Here is a tiny trained network, its code and every weight. The questions are about switching its units off for an input and a target symbol, where a switched-off unit gives its printed mean instead of its output.

import numpy as np


def w(rows, s, z=0):
    codes = np.array(rows[::2]) - 128.0
    scale = np.full(codes.shape[1], s)
    scale[-1] = z or s
    return codes * scale


def f(y):
    return y / 2 * (1 + np.tanh(0.7978845608 * (y + 0.044715 * y**3)))


def softmax(a):
    e = np.exp(a - a.max(-1, keepdims=True))
    return e / e.sum(-1, keepdims=True)


def log_softmax(a):
    a = a - a.max(-1, keepdims=True)
    return a - np.log(np.exp(a).sum(-1, keepdims=True))


def net(x, mask):
    ids = ['ΔΛΦαβεζηψω'.index(c) for c in x.split()]
    T = len(ids)
    res = E[ids] + P[:T]
    q, k, v = (res @ M[0].T for M in (Q, K, V))
    z = softmax(np.where(np.tri(T) > 0, q @ k.T / 4**0.5, -1e9)) @ v
    res = res + np.where(mask[0], z, O[0][:, -1]) @ O[0][:, :-1]
    y = f(res @ A[0][:, :-1].T + A[0][:, -1])
    res = res + np.where(mask[1:25], y, B[0][:, -1]) @ B[0][:, :-1]
    return log_softmax(res[-1] @ U[:, :-1].T + U[:, -1])


Q, K, V, O, A, B = {}, {}, {}, {}, {}, {}
E = w([
[163,151,96,104],'Δ',
[127,133,101,160],'Λ',
[136,102,99,204],'Φ',
[61,96,80,92],'α',
[72,111,78,68],'β',
[24,66,164,228],'ε',
[43,48,89,181],'ζ',
[228,101,57,132],'η',
[248,115,166,194],'ψ',
[95,180,189,56],'ω',
],0.016)
P = w([
[112,52,129,7],'0',
[111,142,140,99],'1',
[114,143,142,120],'2',
[135,160,138,107],'3',
[131,163,137,115],'4',
[136,176,134,105],'5',
[133,166,136,127],'6',
[128,144,142,164],'7',
[135,171,138,107],'8',
[131,148,140,127],'9',
],0.015)
Q[0] = w([
[76,109,119,68],'H1',
[44,66,78,59],'H1',
[187,219,214,190],'H1',
[148,139,254,124],'H1',
],0.009)
K[0] = w([
[80,121,127,66],'H1',
[146,5,115,111],'H1',
[110,206,122,142],'H1',
[120,115,132,193],'H1',
],0.013)
V[0] = w([
[91,182,123,92],'H1',
[191,110,79,65],'H1',
[206,115,154,134],'H1',
[131,139,252,106],'H1',
],0.011)
O[0] = w([
[136,30,205,178,90],'H1',
[186,158,120,95,253],'H1',
[141,248,95,158,166],'H1',
[78,178,229,57,154],'H1',
],0.012,0.0037)
A[0] = w([
[97,182,202,130,76],'N1',
[133,143,122,182,171],'N2',
[105,94,87,164,176],'N3',
[100,154,247,91,218],'N4',
[196,119,66,137,127],'N5',
[167,183,193,133,182],'N6',
[136,115,176,124,166],'N7',
[137,187,57,92,247],'N8',
[114,167,190,127,197],'N9',
[194,144,189,97,108],'N10',
[66,158,111,126,255],'N11',
[62,154,135,82,54],'N12',
[129,189,117,81,124],'N13',
[88,155,75,53,153],'N14',
[202,172,49,151,158],'N15',
[116,173,173,165,94],'N16',
[142,41,136,91,159],'N17',
[182,132,198,147,100],'N18',
[87,123,115,98,115],'N19',
[114,25,137,121,132],'N20',
[214,156,99,134,92],'N21',
[137,73,77,210,105],'N22',
[118,133,212,105,247],'N23',
[87,150,94,151,107],'N24',
],0.012,0.0039)
B[0] = w([
[194,159,154,79,175],'N1',
[92,89,146,58,153],'N2',
[123,117,60,70,155],'N3',
[211,29,108,180,201],'N4',
[72,117,206,66,186],'N5',
[116,105,148,175,204],'N6',
[106,160,94,224,144],'N7',
[47,64,132,151,237],'N8',
[219,101,188,178,180],'N9',
[39,156,77,159,177],'N10',
[84,59,109,173,170],'N11',
[88,199,54,66,152],'N12',
[143,114,53,196,196],'N13',
[219,163,152,201,181],'N14',
[52,116,210,134,246],'N15',
[179,165,149,10,160],'N16',
[210,207,2,86,178],'N17',
[35,140,64,152,155],'N18',
[101,129,16,119,142],'N19',
[199,165,168,129,184],'N20',
[60,154,187,69,207],'N21',
[133,189,72,59,160],'N22',
[157,107,156,181,178],'N23',
[73,147,136,194,139],'N24',
],0.0051,0.013)
U = w([
[158,206,76,108,55],'Δ',
[203,83,201,200,210],'Λ',
[217,211,147,90,16],'Φ',
[85,93,145,87,186],'α',
[125,137,103,116,159],'β',
[202,180,117,92,121],'ε',
[136,133,87,156,161],'ζ',
[93,166,31,253,4],'η',
[89,24,62,220,122],'ψ',
[65,145,195,255,142],'ω',
],0.0081,0.0027)

Each question gives the input, a string of symbols that net reads in full, and the target symbol t.
The units are the heads (4 rows each of Q, K, V and O) and the neurons (one row each of A and B). Each row of codes is followed by its name. A weight is (code - 128) times the scale printed after its matrix; where a second scale follows, it is the last column's (O, A, B and U).
mask holds one flag per unit, heads first, then neurons. A switched-off unit (its flag False) gives its mean, the last column of its rows in O or B, instead of its output. The means were averaged over made-up inputs and are rounded, as every weight is.
A unit's drop is (log p(t) with every unit on - log p(t) with that unit switched off) / (log p(t) with every unit on - log p(t) with every unit switched off).
The circuit of an input: a set's keep is (log p(t) with only the set's units on - log p(t) with every unit switched off) / (log p(t) with every unit on - log p(t) with every unit switched off). Starting from the 12 units with the biggest drops (on a tie, the unit counted first), units are removed one at a time, each time the one whose removal leaves the highest keep (on an exact tie, the one counted first), for as long as the keep stays at least 0.8.
units of the circuit, in order: the units of the circuit, biggest drop first
most important unit: the unit with the biggest drop
top k neurons: the k neurons with the biggest drops, biggest first
drop of u: that unit's drop, to one decimal
input ψ η ζ Δ α Φ ψ Φ ζ, target η: units of the circuit, in order	(H1 N13)
input Φ η ψ Φ ψ ω β Δ Φ β, target ψ: units of the circuit, in order	(N8 H1)
input ω Δ ψ α, target Λ: units of the circuit, in order	(H1 N4)
input β ψ Δ ψ β Λ, target ω: most important unit	N17
input Φ ω ω Δ, target Λ: units of the circuit, in order	(H1 N4)
input ψ β α β α ω η Λ, target Λ: units of the circuit, in order	(H1 N8)
input ω Λ ω Φ Φ ψ ω, target Λ: top 2 neurons	(N4 N9)
input ψ β ε ψ Φ β ω Δ ψ ψ, target ω: top 2 neurons	(N18 N10)
input η ε β η ω Δ α, target ω: top 3 neurons	(N15 N8 N14)
input α ω ε, target Λ: top 3 neurons	(N20 N8 N10)
input η Φ ψ Φ Λ, target ω: top 3 neurons	(N17 N15 N4)
input ω η Λ α ω Δ, target Λ: drop of N9	0.0
input ω α Δ ψ ε ε ω α, target Λ: drop of H1	1.2
input Φ η ψ α, target ψ: drop of N8	0.4
input Φ ψ α ψ ζ Φ Φ ψ Φ, target ω: drop of N8	0.1
input α α α Φ β α Δ η, target α: most important unit	N5
input ω ε β, target Λ: top 3 neurons	(N4 N23 N9)
